Here is a tiny trained network, its code and every weight. The questions are about switching its units off for an input and a target symbol, where a switched-off unit gives its printed mean instead of its output.

import numpy as np


def w(rows, s, z=0):
    codes = np.array(rows[::2]) - 128.0
    scale = np.full(codes.shape[1], s)
    scale[-1] = z or s
    return codes * scale


def norm(h):
    return h / np.sqrt((h * h).mean(-1, keepdims=True) + 1e-5)


def f(y):
    return np.maximum(y, 0)


def softmax(a):
    e = np.exp(a - a.max(-1, keepdims=True))
    return e / e.sum(-1, keepdims=True)


def log_softmax(a):
    a = a - a.max(-1, keepdims=True)
    return a - np.log(np.exp(a).sum(-1, keepdims=True))


def net(x, mask):
    ids = ['δεηξτω'.index(c) for c in x.split()]
    T = len(ids)
    res = E[ids] + P[:T]
    r = norm(res)
    for j in range(2):
        rows = slice(3 * j, 3 * j + 3)
        q, k, v = (r @ M[0][rows].T for M in (Q, K, V))
        z = softmax(np.where(np.tri(T) > 0, q @ k.T / 3**0.5, -1e9)) @ v
        o = O[0][rows]
        res = res + np.where(mask[j], z, o[:, -1]) @ o[:, :-1]
    y = f(norm(res) @ A[0][:, :-1].T + A[0][:, -1])
    res = res + np.where(mask[2:26], y, B[0][:, -1]) @ B[0][:, :-1]
    return log_softmax(norm(res)[-1] @ U[:, :-1].T + U[:, -1])


Q, K, V, O, A, B = {}, {}, {}, {}, {}, {}
E = w([
[158,20,133,105],'δ',
[98,1,118,107],'ε',
[155,72,175,158],'η',
[87,46,54,163],'ξ',
[137,175,212,130],'τ',
[68,155,141,162],'ω',
],0.0099)
P = w([
[187,67,177,97],'0',
[120,204,1,98],'1',
[151,108,178,143],'2',
[117,174,187,145],'3',
[162,164,63,166],'4',
[155,109,164,129],'5',
[128,139,178,142],'6',
[169,139,70,199],'7',
[124,36,147,81],'8',
],0.0083)
Q[0] = w([
[159,151,171,170],'h0',
[183,177,192,129],'h0',
[127,2,87,93],'h0',
[64,143,146,120],'h1',
[163,52,156,95],'h1',
[208,238,15,105],'h1',
],0.0063)
K[0] = w([
[147,117,224,110],'h0',
[56,112,166,102],'h0',
[123,147,83,152],'h0',
[118,196,138,119],'h1',
[148,90,123,201],'h1',
[150,46,147,2],'h1',
],0.0089)
V[0] = w([
[127,146,106,56],'h0',
[98,185,83,2],'h0',
[131,78,133,114],'h0',
[133,93,86,130],'h1',
[21,128,106,136],'h1',
[47,73,126,99],'h1',
],0.008)
O[0] = w([
[255,14,142,141,89],'h0',
[187,128,189,89,2],'h0',
[103,109,139,97,226],'h0',
[175,122,82,182,170],'h1',
[39,114,53,76,102],'h1',
[140,57,78,135,193],'h1',
],0.0069,0.0034)
A[0] = w([
[113,198,114,177,95],'n0',
[82,133,60,111,176],'n1',
[46,202,151,112,141],'n2',
[112,170,111,182,207],'n3',
[150,84,100,124,165],'n4',
[133,208,5,134,130],'n5',
[163,99,134,104,5],'n6',
[162,133,71,65,101],'n7',
[155,78,92,107,74],'n8',
[125,110,138,151,65],'n9',
[96,98,123,100,208],'n10',
[178,110,179,2,168],'n11',
[123,198,105,165,84],'n12',
[235,156,59,147,243],'n13',
[165,69,128,208,150],'n14',
[112,89,92,150,161],'n15',
[106,124,212,73,102],'n16',
[190,138,124,107,129],'n17',
[198,133,120,110,89],'n18',
[178,212,158,178,142],'n19',
[125,177,178,79,179],'n20',
[182,104,33,109,179],'n21',
[139,105,58,145,135],'n22',
[130,108,160,197,186],'n23',
],0.0091,0.0027)
B[0] = w([
[114,113,45,68,156],'n0',
[97,180,161,120,189],'n1',
[143,74,158,69,173],'n2',
[218,170,157,54,175],'n3',
[101,162,125,103,213],'n4',
[254,65,219,98,166],'n5',
[137,113,166,84,142],'n6',
[137,91,155,198,146],'n7',
[146,131,119,104,193],'n8',
[130,102,112,127,143],'n9',
[164,170,139,122,203],'n10',
[165,171,198,166,172],'n11',
[135,104,33,145,148],'n12',
[179,235,99,37,189],'n13',
[77,118,71,132,254],'n14',
[131,174,132,114,222],'n15',
[126,149,119,150,159],'n16',
[181,203,84,132,141],'n17',
[194,176,86,119,141],'n18',
[118,114,55,195,155],'n19',
[166,87,229,209,145],'n20',
[163,186,163,127,217],'n21',
[138,154,132,115,200],'n22',
[108,149,71,149,209],'n23',
],0.0055,0.0065)
U = w([
[221,163,119,84,253],'δ',
[139,40,118,115,86],'ε',
[85,103,110,223,153],'η',
[122,168,2,96,150],'ξ',
[130,173,208,193,141],'τ',
[54,211,190,72,2],'ω',
],0.0099,0.0022)

Each question gives the input, a string of symbols that net reads in full, and the target symbol t.
The units are the heads (3 rows each of Q, K, V and O) and the neurons (one row each of A and B). Each row of codes is followed by its name. A weight is (code - 128) times the scale printed after its matrix; where a second scale follows, it is the last column's (O, A, B and U).
mask holds one flag per unit, heads first, then neurons. A switched-off unit (its flag False) gives its mean, the last column of its rows in O or B, instead of its output. The means were averaged over made-up inputs and are rounded, as every weight is.
A unit's drop is (log p(t) with every unit on - log p(t) with that unit switched off) / (log p(t) with every unit on - log p(t) with every unit switched off).
The circuit of an input: a set's keep is (log p(t) with only the set's units on - log p(t) with every unit switched off) / (log p(t) with every unit on - log p(t) with every unit switched off). Starting from the 12 units with the biggest drops (on a tie, the unit counted first), units are removed one at a time, each time the one whose removal leaves the highest keep (on an exact tie, the one counted first), for as long as the keep stays at least 0.8.
units of the circuit, in order: the units of the circuit, biggest drop first
top k neurons: the k neurons with the biggest drops, biggest first
heads that matter: for each layer, one digit per head in row order, 1 if its drop is at least 0.15 and else 0, layers parted by /
drop when u is switched off: that unit's drop, to one decimal
input η ε δ ε η η ε, target η: heads that matter : 01
input ω ω ε ε ξ η δ, target ξ: units of the circuit, in order : h1; n5
input ω δ δ ω τ ω ε, target ω: units of the circuit, in order : h1
input η δ ε η τ δ ε δ η, target τ: units of the circuit, in order : h1; n11
input τ ε τ ε ξ, target δ: heads that matter : 00
input τ δ ε ε, target ε: units of the circuit, in order : h0; n21
input η ω δ η, target ω: heads that matter : 11
input ε ε δ δ, target ε: units of the circuit, in order : n13; n21
input ξ ε ε η δ δ ε ε τ, target τ: heads that matter : 00
input τ ω η, target η: heads that matter : 00
input ε ε δ ε ε ω ε, target ω: units of the circuit, in order : h1; n1; n14
input τ ε ε δ ε ε ε ξ, target δ: units of the circuit, in order : n5; n3
input η τ η η η η η η, target ξ: units of the circuit, in order : n0; h0
input δ δ ε η ε ξ τ τ, target ξ: units of the circuit, in order : n0; n12
input ω ε ε η ξ η, target ξ: heads that matter : 10
input τ ε δ δ δ ω δ, target ω: top 2 neurons : n5; n11
input η ε ω ξ, target ω: top 2 neurons : n1; n14
input ε ε ε ε, target ε: top neuron : n13
input ξ ξ η, target η: drop when n13 is switched off : 0.2
input ξ ε ω δ, target ω: drop when h1 is switched off : 1.1
input η η ε η ω, target δ: drop when n19 is switched off : -0.1
